Below is a small trained network, with its code and all its weights. Each question gives an input and a target symbol and asks what happens when units are switched off, that is, made to give their printed mean instead of their output.

import numpy as np


def w(rows, s, z=0):
    codes = np.array(rows[::2]) - 128.0
    scale = np.full(codes.shape[1], s)
    scale[-1] = z or s
    return codes * scale


def norm(h):
    return h / np.sqrt((h * h).mean(-1, keepdims=True) + 1e-5)


def f(y):
    return np.maximum(y, 0)


def softmax(a):
    e = np.exp(a - a.max(-1, keepdims=True))
    return e / e.sum(-1, keepdims=True)


def log_softmax(a):
    a = a - a.max(-1, keepdims=True)
    return a - np.log(np.exp(a).sum(-1, keepdims=True))


def net(x, mask):
    ids = ['εζηλμξφ'.index(c) for c in x.split()]
    T = len(ids)
    res = E[ids] + P[:T]
    u = 0
    for l in range(2):
        r = norm(res)
        for j in range(2):
            rows = slice(3 * j, 3 * j + 3)
            q, k, v = (r @ M[l][rows].T for M in (Q, K, V))
            z = softmax(np.where(np.tri(T) > 0, q @ k.T / 3**0.5, -1e9)) @ v
            o = O[l][rows]
            res = res + np.where(mask[u + j], z, o[:, -1]) @ o[:, :-1]
        u += 2
        y = f(norm(res) @ A[l][:, :-1].T + A[l][:, -1])
        res = res + np.where(mask[u : u + 8], y, B[l][:, -1]) @ B[l][:, :-1]
        u += 8
    return log_softmax(norm(res)[-1] @ U[:, :-1].T + U[:, -1])


Q, K, V, O, A, B = {}, {}, {}, {}, {}, {}
E = w([
[81,98,144,108,73],'ε',
[117,103,81,56,77],'ζ',
[129,185,190,148,101],'η',
[124,152,179,56,66],'λ',
[76,164,142,98,213],'μ',
[4,61,173,184,163],'ξ',
[111,124,149,211,147],'φ',
],0.024)
P = w([
[104,111,160,94,254],'0',
[134,53,189,67,208],'1',
[143,76,158,57,160],'2',
[127,91,132,71,107],'3',
[110,113,115,95,64],'4',
[100,120,102,102,35],'5',
],0.0087)
Q[0] = w([
[178,181,152,97,98],'L0H1',
[151,130,74,195,125],'L0H1',
[119,70,131,95,119],'L0H1',
[203,143,31,247,190],'L0H2',
[188,123,132,112,162],'L0H2',
[150,181,203,196,176],'L0H2',
],0.013)
K[0] = w([
[146,134,113,117,205],'L0H1',
[92,29,179,197,114],'L0H1',
[185,158,134,172,117],'L0H1',
[107,91,113,223,92],'L0H2',
[195,5,165,109,26],'L0H2',
[121,148,230,192,110],'L0H2',
],0.012)
V[0] = w([
[152,118,140,147,62],'L0H1',
[110,134,154,112,131],'L0H1',
[156,105,141,128,50],'L0H1',
[193,154,28,165,1],'L0H2',
[130,223,148,156,142],'L0H2',
[77,102,175,65,114],'L0H2',
],0.0078)
O[0] = w([
[147,246,162,57,112,113],'L0H1',
[55,124,107,138,166,164],'L0H1',
[123,130,206,73,101,125],'L0H1',
[74,139,149,146,254,2],'L0H2',
[127,182,98,155,156,112],'L0H2',
[105,123,123,186,132,224],'L0H2',
],0.0075,0.0089)
A[0] = w([
[49,118,184,141,186,97],'L0N1',
[161,80,96,82,94,237],'L0N2',
[82,16,247,100,63,250],'L0N3',
[144,136,187,73,122,176],'L0N4',
[89,80,179,85,143,128],'L0N5',
[102,59,145,189,110,83],'L0N6',
[95,120,131,154,152,224],'L0N7',
[215,176,78,87,93,74],'L0N8',
],0.012,0.0022)
B[0] = w([
[158,96,128,123,71,157],'L0N1',
[121,220,153,113,100,159],'L0N2',
[131,198,93,159,167,251],'L0N3',
[114,107,147,185,113,152],'L0N4',
[77,203,136,121,138,172],'L0N5',
[136,164,42,61,78,172],'L0N6',
[198,34,186,98,107,148],'L0N7',
[122,71,148,161,1,133],'L0N8',
],0.0096,0.022)
Q[1] = w([
[128,186,123,114,110],'L1H1',
[115,118,115,63,102],'L1H1',
[92,137,155,141,119],'L1H1',
[141,173,136,121,123],'L1H2',
[142,150,248,129,164],'L1H2',
[183,177,183,174,165],'L1H2',
],0.017)
K[1] = w([
[127,109,153,184,192],'L1H1',
[153,107,110,178,121],'L1H1',
[170,178,167,134,82],'L1H1',
[166,171,155,108,160],'L1H2',
[152,177,132,207,131],'L1H2',
[251,160,227,214,108],'L1H2',
],0.012)
V[1] = w([
[82,82,189,16,164],'L1H1',
[170,188,90,126,29],'L1H1',
[95,189,2,237,98],'L1H1',
[148,225,55,226,105],'L1H2',
[100,185,207,88,79],'L1H2',
[162,127,167,205,109],'L1H2',
],0.0077)
O[1] = w([
[107,150,61,13,93,57],'L1H1',
[212,128,236,57,138,221],'L1H1',
[213,70,131,94,138,255],'L1H1',
[128,47,25,167,195,205],'L1H2',
[66,1,169,81,115,185],'L1H2',
[47,145,64,89,167,97],'L1H2',
],0.0072,0.0098)
A[1] = w([
[140,169,135,70,110,150],'L1N1',
[137,145,130,134,41,156],'L1N2',
[67,129,1,183,137,117],'L1N3',
[146,200,48,159,139,29],'L1N4',
[131,62,146,98,75,95],'L1N5',
[158,122,86,171,59,117],'L1N6',
[154,143,84,91,160,4],'L1N7',
[109,69,48,128,171,91],'L1N8',
],0.0092,0.0042)
B[1] = w([
[112,32,80,130,133,228],'L1N1',
[121,200,191,187,2,253],'L1N2',
[121,151,167,134,233,219],'L1N3',
[109,197,55,183,170,170],'L1N4',
[119,172,48,159,47,205],'L1N5',
[140,90,156,81,85,231],'L1N6',
[103,176,196,142,133,137],'L1N7',
[28,111,128,103,104,169],'L1N8',
],0.0091,0.0051)
U = w([
[143,203,90,164,143,217],'ε',
[96,122,120,29,141,177],'ζ',
[145,106,204,211,175,130],'η',
[83,180,248,86,164,70],'λ',
[158,122,149,94,125,1],'μ',
[62,58,74,167,100,84],'ξ',
[220,101,79,135,117,101],'φ',
],0.013,0.0034)

Each question gives the input, a string of symbols that net reads in full, and the target symbol t.
The units are the heads (3 rows each of Q, K, V and O) and the neurons (one row each of A and B). Each row of codes is followed by its name. A weight is (code - 128) times the scale printed after its matrix; where a second scale follows, it is the last column's (O, A, B and U).
mask holds one flag per unit, layer by layer, with each layer's heads first. A switched-off unit (its flag False) gives its mean, the last column of its rows in O or B, instead of its output. The means were averaged over made-up inputs and are rounded, as every weight is.
A unit's drop is (log p(t) with every unit on - log p(t) with that unit switched off) / (log p(t) with every unit on - log p(t) with every unit switched off).
The circuit of an input: a set's keep is (log p(t) with only the set's units on - log p(t) with every unit switched off) / (log p(t) with every unit on - log p(t) with every unit switched off). Starting from the 12 units with the biggest drops (on a tie, the unit counted first), units are removed one at a time, each time the one whose removal leaves the highest keep (on an exact tie, the one counted first), for as long as the keep stays at least 0.8.
units of the circuit, in order: the units of the circuit, biggest drop first
k most important neurons: the k neurons with the biggest drops, biggest first
k most important neurons of layer l: the k neurons of layer l with the biggest drops, biggest first
which heads matter: for each layer, one digit per head in row order, 1 if its drop is at least 0.15 and else 0, layers parted by /
drop when u is switched off: that unit's drop, to one decimal
input ξ ξ λ, target λ: 2 most important neurons : L0N6, L0N1
input ξ ζ ε μ, target φ: 3 most important neurons : L0N3, L0N1, L1N5
input ξ ξ ζ, target ζ: 2 most important neurons of layer 1 : L1N1, L1N2
input μ φ ξ, target ε: which heads matter : 11 / 01
input ξ μ η, target φ: which heads matter : 11 / 00
input ε ξ φ, target φ: most important neuron : L0N6
input φ ζ μ, target η: which heads matter : 11 / 10
input φ ξ φ ε λ, target λ: units of the circuit, in order : L0N6, L0H2
input ξ ζ η φ, target φ: which heads matter : 01 / 00
input ξ ξ η ε ξ, target ε: units of the circuit, in order : L0H1, L0N6, L1H2, L0N3
input ε ξ λ ζ η, target η: units of the circuit, in order : L0N6, L0H2, L0N5, L1H2
input ξ λ ξ, target λ: which heads matter : 10 / 01
input η μ ε ξ, target λ: units of the circuit, in order : L0N3, L0H1, L1H2, L0N7
input ε ε ζ ζ, target ζ: 2 most important neurons : L0N2, L0N1
input μ ε λ, target ε: most important neuron of layer 1 : L1N4
input ξ η μ, target φ: 2 most important neurons : L0N3, L0N7
input ζ ξ μ, target ξ: 2 most important neurons of layer 0 : L0N3, L0N1
input ζ ξ ξ μ, target ξ: drop when L0H1 is switched off : -0.1
input ξ ξ ε, target ε: drop when L0H1 is switched off : 0.0
input ε ξ η, target η: drop when L0N3 is switched off : 0.1
input μ ξ ε ζ, target ε: most important neuron of layer 0 : L0N2
